Here is a tiny trained network, its code and every weight. The questions are about switching its units off for an input and a target symbol, where a switched-off unit gives its printed mean instead of its output.

import numpy as np


def w(rows, s, z=0):
    codes = np.array(rows[::2]) - 128.0
    scale = np.full(codes.shape[1], s)
    scale[-1] = z or s
    return codes * scale


def norm(h):
    return h / np.sqrt((h * h).mean(-1, keepdims=True) + 1e-5)


def f(y):
    return np.maximum(y, 0)


def softmax(a):
    e = np.exp(a - a.max(-1, keepdims=True))
    return e / e.sum(-1, keepdims=True)


def log_softmax(a):
    a = a - a.max(-1, keepdims=True)
    return a - np.log(np.exp(a).sum(-1, keepdims=True))


def net(x, mask):
    ids = ['ΔΞΠβλμτ'.index(c) for c in x.split()]
    T = len(ids)
    res = E[ids] + P[:T]
    r = norm(res)
    for j in range(2):
        rows = slice(4 * j, 4 * j + 4)
        q, k, v = (r @ M[0][rows].T for M in (Q, K, V))
        z = softmax(np.where(np.tri(T) > 0, q @ k.T / 4**0.5, -1e9)) @ v
        o = O[0][rows]
        res = res + np.where(mask[j], z, o[:, -1]) @ o[:, :-1]
    y = f(norm(res) @ A[0][:, :-1].T + A[0][:, -1])
    res = res + np.where(mask[2:18], y, B[0][:, -1]) @ B[0][:, :-1]
    return log_softmax(norm(res)[-1] @ U[:, :-1].T + U[:, -1])


Q, K, V, O, A, B = {}, {}, {}, {}, {}, {}
E = w([
[188,73,187],'Δ',
[170,60,154],'Ξ',
[161,70,177],'Π',
[168,64,170],'β',
[200,62,152],'λ',
[76,166,5],'μ',
[183,64,163],'τ',
],0.0016)
P = w([
[40,211,84],'0',
[156,253,170],'1',
[170,233,168],'2',
[182,214,162],'3',
[185,187,167],'4',
[190,166,172],'5',
[192,145,178],'6',
[199,135,192],'7',
[200,119,206],'8',
[209,112,219],'9',
[215,101,221],'10',
[216,94,231],'11',
[215,88,244],'12',
],0.0012)
Q[0] = w([
[249,74,218],'h1',
[136,166,66],'h1',
[2,155,73],'h1',
[64,179,30],'h1',
[175,108,129],'h2',
[165,126,72],'h2',
[187,127,95],'h2',
[162,133,88],'h2',
],0.0067)
K[0] = w([
[104,185,3],'h1',
[178,158,200],'h1',
[109,24,244],'h1',
[192,90,242],'h1',
[152,170,120],'h2',
[114,182,190],'h2',
[142,220,182],'h2',
[108,198,197],'h2',
],0.0056)
V[0] = w([
[128,87,53],'h1',
[1,128,191],'h1',
[80,116,55],'h1',
[60,143,128],'h1',
[84,131,190],'h2',
[68,231,141],'h2',
[123,136,185],'h2',
[108,67,141],'h2',
],0.004)
O[0] = w([
[132,201,78,139],'h1',
[150,55,61,25],'h1',
[192,158,82,161],'h1',
[201,99,82,125],'h1',
[55,104,173,164],'h2',
[97,162,255,28],'h2',
[74,104,140,255],'h2',
[155,101,113,93],'h2',
],0.0033,0.0011)
A[0] = w([
[159,119,114,79],'n1',
[85,123,200,152],'n2',
[112,117,192,107],'n3',
[194,80,147,101],'n4',
[4,160,78,195],'n5',
[147,118,100,88],'n6',
[185,115,152,136],'n7',
[102,239,107,225],'n8',
[178,150,187,143],'n9',
[156,92,112,126],'n10',
[142,11,141,7],'n11',
[168,56,102,119],'n12',
[102,38,110,124],'n13',
[156,134,160,149],'n14',
[129,50,137,50],'n15',
[186,158,29,197],'n16',
],0.0037,0.002)
B[0] = w([
[149,111,147,146],'n1',
[177,134,107,204],'n2',
[153,100,81,177],'n3',
[72,120,115,233],'n4',
[167,169,165,164],'n5',
[152,114,129,136],'n6',
[107,112,112,237],'n7',
[129,252,147,195],'n8',
[92,120,113,252],'n9',
[92,94,90,175],'n10',
[97,210,116,167],'n11',
[94,164,85,201],'n12',
[124,193,143,171],'n13',
[108,111,96,208],'n14',
[119,193,109,153],'n15',
[176,127,195,234],'n16',
],0.0035,0.0022)
U = w([
[88,67,244,248],'Δ',
[177,92,79,140],'Ξ',
[96,104,113,40],'Π',
[87,121,87,109],'β',
[159,232,171,151],'λ',
[155,126,133,57],'μ',
[105,120,89,67],'τ',
],0.011,0.0016)

Each question gives the input, a string of symbols that net reads in full, and the target symbol t.
The units are the heads (4 rows each of Q, K, V and O) and the neurons (one row each of A and B). Each row of codes is followed by its name. A weight is (code - 128) times the scale printed after its matrix; where a second scale follows, it is the last column's (O, A, B and U).
mask holds one flag per unit, heads first, then neurons. A switched-off unit (its flag False) gives its mean, the last column of its rows in O or B, instead of its output. The means were averaged over made-up inputs and are rounded, as every weight is.
A unit's drop is (log p(t) with every unit on - log p(t) with that unit switched off) / (log p(t) with every unit on - log p(t) with every unit switched off).
The circuit of an input: a set's keep is (log p(t) with only the set's units on - log p(t) with every unit switched off) / (log p(t) with every unit on - log p(t) with every unit switched off). Starting from the 12 units with the biggest drops (on a tie, the unit counted first), units are removed one at a time, each time the one whose removal leaves the highest keep (on an exact tie, the one counted first), for as long as the keep stays at least 0.8.
circuit, biggest first: the units of the circuit, biggest drop first
most important unit: the unit with the biggest drop
k most important neurons: the k neurons with the biggest drops, biggest first
heads that matter: for each layer, one digit per head in row order, 1 if its drop is at least 0.15 and else 0, layers parted by /
drop of u: that unit's drop, to one decimal
input λ Δ Δ Δ Δ Δ Ξ λ Δ Δ, target λ: most important unit => h1
input Δ Δ Δ, target Δ: heads that matter => 10
input Π Δ Π Δ Ξ λ, target β: heads that matter => 00
input Ξ Δ Δ λ λ Δ μ, target λ: circuit, biggest first => (n5, n8)
input β τ Δ λ τ λ Δ β, target β: heads that matter => 00
input β Ξ Δ Ξ Δ Δ Ξ Δ, target β: heads that matter => 00
input Ξ Δ Δ Π Δ Δ τ Π Δ λ β Ξ, target Ξ: heads that matter => 10
input Δ Ξ Δ Π, target Δ: heads that matter => 10
input β Ξ Π Δ Δ, target β: heads that matter => 10
input λ Δ λ μ Ξ Δ Ξ Δ Ξ, target Ξ: heads that matter => 11
input Ξ Ξ Π, target Ξ: heads that matter => 10
input Δ Π Δ β Δ β λ Δ λ Δ μ, target λ: 2 most important neurons => (n5, n2)
input Δ λ Δ Δ β, target Δ: drop of h1 => 0.7
input Ξ Δ Ξ Δ, target Ξ: drop of h1 => 0.5
input λ Δ Δ Δ λ λ λ Ξ Δ Δ Ξ β, target λ: drop of h1 => 1.9
input Ξ λ λ, target Ξ: circuit, biggest first => (h1)
